Below is a small trained network, with its code and all its weights. Each question gives an input and a target symbol and asks what happens when units are switched off, that is, made to give their printed mean instead of their output.

import numpy as np


def w(rows, s, z=0):
    codes = np.array(rows[::2]) - 128.0
    scale = np.full(codes.shape[1], s)
    scale[-1] = z or s
    return codes * scale


def softmax(a):
    e = np.exp(a - a.max(-1, keepdims=True))
    return e / e.sum(-1, keepdims=True)


def log_softmax(a):
    a = a - a.max(-1, keepdims=True)
    return a - np.log(np.exp(a).sum(-1, keepdims=True))


def net(x, mask):
    ids = ['βδθλξστφψω'.index(c) for c in x.split()]
    T = len(ids)
    res = E[ids] + P[:T]
    u = 0
    for l in range(3):
        r = res
        for j in range(2):
            rows = slice(3 * j, 3 * j + 3)
            q, k, v = (r @ M[l][rows].T for M in (Q, K, V))
            z = softmax(np.where(np.tri(T) > 0, q @ k.T / 3**0.5, -1e9)) @ v
            o = O[l][rows]
            res = res + np.where(mask[u + j], z, o[:, -1]) @ o[:, :-1]
        u += 2
    return log_softmax(res[-1] @ U[:, :-1].T + U[:, -1])


Q, K, V, O = {}, {}, {}, {}
E = w([
[166,4,110,155,185,204],'β',
[29,127,116,206,214,12],'δ',
[224,247,2,146,213,163],'θ',
[113,36,129,162,142,54],'λ',
[107,153,137,191,85,30],'ξ',
[227,119,107,180,54,194],'σ',
[100,215,223,205,123,114],'τ',
[213,145,209,80,118,46],'φ',
[73,106,166,115,127,112],'ψ',
[131,106,194,231,148,53],'ω',
],0.0063)
P = w([
[38,70,167,85,57,190],'0',
[141,158,122,201,201,104],'1',
[151,164,127,194,216,105],'2',
[156,154,131,182,214,93],'3',
[142,167,115,178,217,82],'4',
[149,171,103,170,220,77],'5',
[155,181,117,170,218,86],'6',
[152,169,120,175,216,81],'7',
[154,203,109,144,230,74],'8',
[160,197,104,154,215,93],'9',
[148,194,119,147,242,79],'10',
[186,188,97,191,253,89],'11',
],0.0042)
Q[0] = w([
[161,151,161,165,105,99],'L0H0',
[106,105,192,146,148,2],'L0H0',
[100,138,131,118,81,159],'L0H0',
[75,165,126,85,122,104],'L0H1',
[185,110,76,56,121,197],'L0H1',
[116,136,168,137,147,186],'L0H1',
],0.031)
K[0] = w([
[143,99,139,126,96,198],'L0H0',
[43,29,235,121,20,109],'L0H0',
[103,139,191,226,174,147],'L0H0',
[6,168,67,169,167,126],'L0H1',
[234,156,210,35,181,55],'L0H1',
[161,119,141,144,179,122],'L0H1',
],0.023)
V[0] = w([
[179,81,92,138,182,89],'L0H0',
[167,133,248,169,206,161],'L0H0',
[159,127,82,175,51,38],'L0H0',
[148,145,162,35,127,107],'L0H1',
[147,152,138,134,113,131],'L0H1',
[127,94,108,148,85,117],'L0H1',
],0.014)
O[0] = w([
[191,69,51,149,174,163,115],'L0H0',
[206,59,122,225,74,94,148],'L0H0',
[187,135,230,111,245,212,216],'L0H0',
[49,147,163,158,87,254,5],'L0H1',
[137,152,141,125,134,132,125],'L0H1',
[145,104,154,91,130,120,186],'L0H1',
],0.0094,0.0025)
Q[1] = w([
[184,76,72,133,87,137],'L1H0',
[89,222,97,72,180,136],'L1H0',
[105,80,204,174,144,143],'L1H0',
[122,162,161,211,172,92],'L1H1',
[190,157,23,170,111,166],'L1H1',
[82,164,182,91,118,2],'L1H1',
],0.037)
K[1] = w([
[216,165,137,149,160,162],'L1H0',
[84,152,4,114,59,220],'L1H0',
[115,106,182,78,118,69],'L1H0',
[32,136,141,123,86,142],'L1H1',
[176,207,45,110,109,169],'L1H1',
[63,125,216,128,33,36],'L1H1',
],0.032)
V[1] = w([
[116,127,151,173,121,157],'L1H0',
[93,129,129,154,141,134],'L1H0',
[136,153,113,116,129,120],'L1H0',
[197,148,122,71,62,154],'L1H1',
[56,222,85,254,160,105],'L1H1',
[90,158,144,137,190,100],'L1H1',
],0.013)
O[1] = w([
[115,145,102,140,141,106,97],'L1H0',
[116,128,126,123,119,119,95],'L1H0',
[138,121,121,114,107,125,132],'L1H0',
[145,143,78,191,119,155,28],'L1H1',
[236,98,142,7,79,102,231],'L1H1',
[126,131,173,81,142,143,252],'L1H1',
],0.011,0.0026)
Q[2] = w([
[189,126,95,163,72,250],'L2H0',
[164,212,243,154,93,25],'L2H0',
[225,172,72,98,134,95],'L2H0',
[156,176,121,170,204,2],'L2H1',
[88,118,161,157,110,171],'L2H1',
[103,144,165,172,111,125],'L2H1',
],0.034)
K[2] = w([
[253,187,100,142,134,163],'L2H0',
[47,203,176,142,12,140],'L2H0',
[118,214,41,61,146,168],'L2H0',
[6,157,144,39,46,98],'L2H1',
[190,70,128,141,166,168],'L2H1',
[134,92,164,104,123,196],'L2H1',
],0.035)
V[2] = w([
[60,11,33,67,192,165],'L2H0',
[114,55,168,52,142,96],'L2H0',
[116,1,179,172,105,103],'L2H0',
[138,116,157,139,156,136],'L2H1',
[36,161,129,94,70,102],'L2H1',
[176,177,153,145,173,136],'L2H1',
],0.016)
O[2] = w([
[87,7,118,130,158,64,110],'L2H0',
[158,54,181,117,116,227,175],'L2H0',
[132,106,231,158,88,79,143],'L2H0',
[124,133,139,148,166,127,161],'L2H1',
[54,124,44,87,91,200,255],'L2H1',
[160,158,179,126,171,149,135],'L2H1',
],0.012,0.0074)
U = w([
[54,59,119,217,208,135,178],'β',
[106,177,155,37,160,86,57],'δ',
[203,84,57,132,162,148,253],'θ',
[72,108,112,130,74,156,99],'λ',
[52,162,185,111,225,209,137],'ξ',
[113,166,72,253,120,154,175],'σ',
[161,154,143,112,54,154,28],'τ',
[172,129,199,204,135,135,190],'φ',
[123,94,146,87,110,84,82],'ψ',
[128,68,184,88,131,152,4],'ω',
],0.0047,0.0051)

Each question gives the input, a string of symbols that net reads in full, and the target symbol t.
The units are the heads (3 rows each of Q, K, V and O). Each row of codes is followed by its name. A weight is (code - 128) times the scale printed after its matrix; where a second scale follows, it is the last column's (O and U).
mask holds one flag per head, layer by layer. A switched-off head (its flag False) gives its mean, the last column of its rows in O, instead of its output. The means were averaged over made-up inputs and are rounded, as every weight is.
A unit's drop is (log p(t) with every unit on - log p(t) with that unit switched off) / (log p(t) with every unit on - log p(t) with every unit switched off).
The circuit of an input: a set's keep is (log p(t) with only the set's units on - log p(t) with every unit switched off) / (log p(t) with every unit on - log p(t) with every unit switched off). Starting from all 6 units, units are removed one at a time, each time the one whose removal leaves the highest keep (on an exact tie, the one counted first), for as long as the keep stays at least 0.8.
units of the circuit, in order: the units of the circuit, biggest drop first
most important unit: the unit with the biggest drop
which heads matter: for each layer, one digit per head in row order, 1 if its drop is at least 0.15 and else 0, layers parted by /
drop of u: that unit's drop, to one decimal
input ξ λ β λ ψ ω ξ ξ σ τ θ ψ, target ξ: units of the circuit, in order : L0H0, L1H1, L2H0
input θ ψ ξ λ β ξ ω σ, target θ: units of the circuit, in order : L2H0, L0H0, L1H1
input δ β θ δ, target ω: which heads matter : 00 / 01 / 10
input θ φ ξ φ, target θ: units of the circuit, in order : L0H0, L2H0
input λ ξ ξ ψ ω τ ξ ω θ ω, target β: units of the circuit, in order : L1H1, L2H0
input β θ ξ ξ ξ θ ω ξ ξ, target ψ: most important unit : L1H1
input ω ω θ σ σ, target θ: units of the circuit, in order : L2H0, L1H1
input σ ξ ω ω ω ω φ ξ δ, target δ: units of the circuit, in order : L1H1, L2H0
input θ ω ψ ξ φ ψ ω ξ δ, target θ: units of the circuit, in order : L0H0, L2H0, L1H1
input φ δ θ ξ ξ β θ φ, target σ: units of the circuit, in order : L1H1, L2H0
input ξ ξ φ σ ξ ξ ξ σ β, target φ: units of the circuit, in order : L0H1, L2H1, L0H0
input ψ θ φ ω σ ω ψ λ ω ω, target λ: units of the circuit, in order : L0H0, L2H1
input τ φ τ ξ β φ σ ξ ξ ξ λ σ, target φ: units of the circuit, in order : L0H1, L2H1, L0H0
input φ θ ξ ξ ξ λ, target σ: which heads matter : 10 / 01 / 10
input β φ φ θ λ λ ω, target ψ: which heads matter : 10 / 01 / 11
input ξ λ ξ ω ξ β λ φ φ, target ξ: most important unit : L0H0
input β σ τ ξ ω ω ω σ ξ ξ ω, target ψ: which heads matter : 10 / 01 / 10
input ξ ω ψ ω φ λ, target ξ: drop of L2H1 : 0.1
input ξ ξ σ ψ ω σ β, target β: drop of L2H0 : 0.4
input ω ξ ξ φ λ λ, target φ: most important unit : L2H0
input φ ω ξ ξ θ θ ω ξ, target σ: drop of L1H1 : 0.8
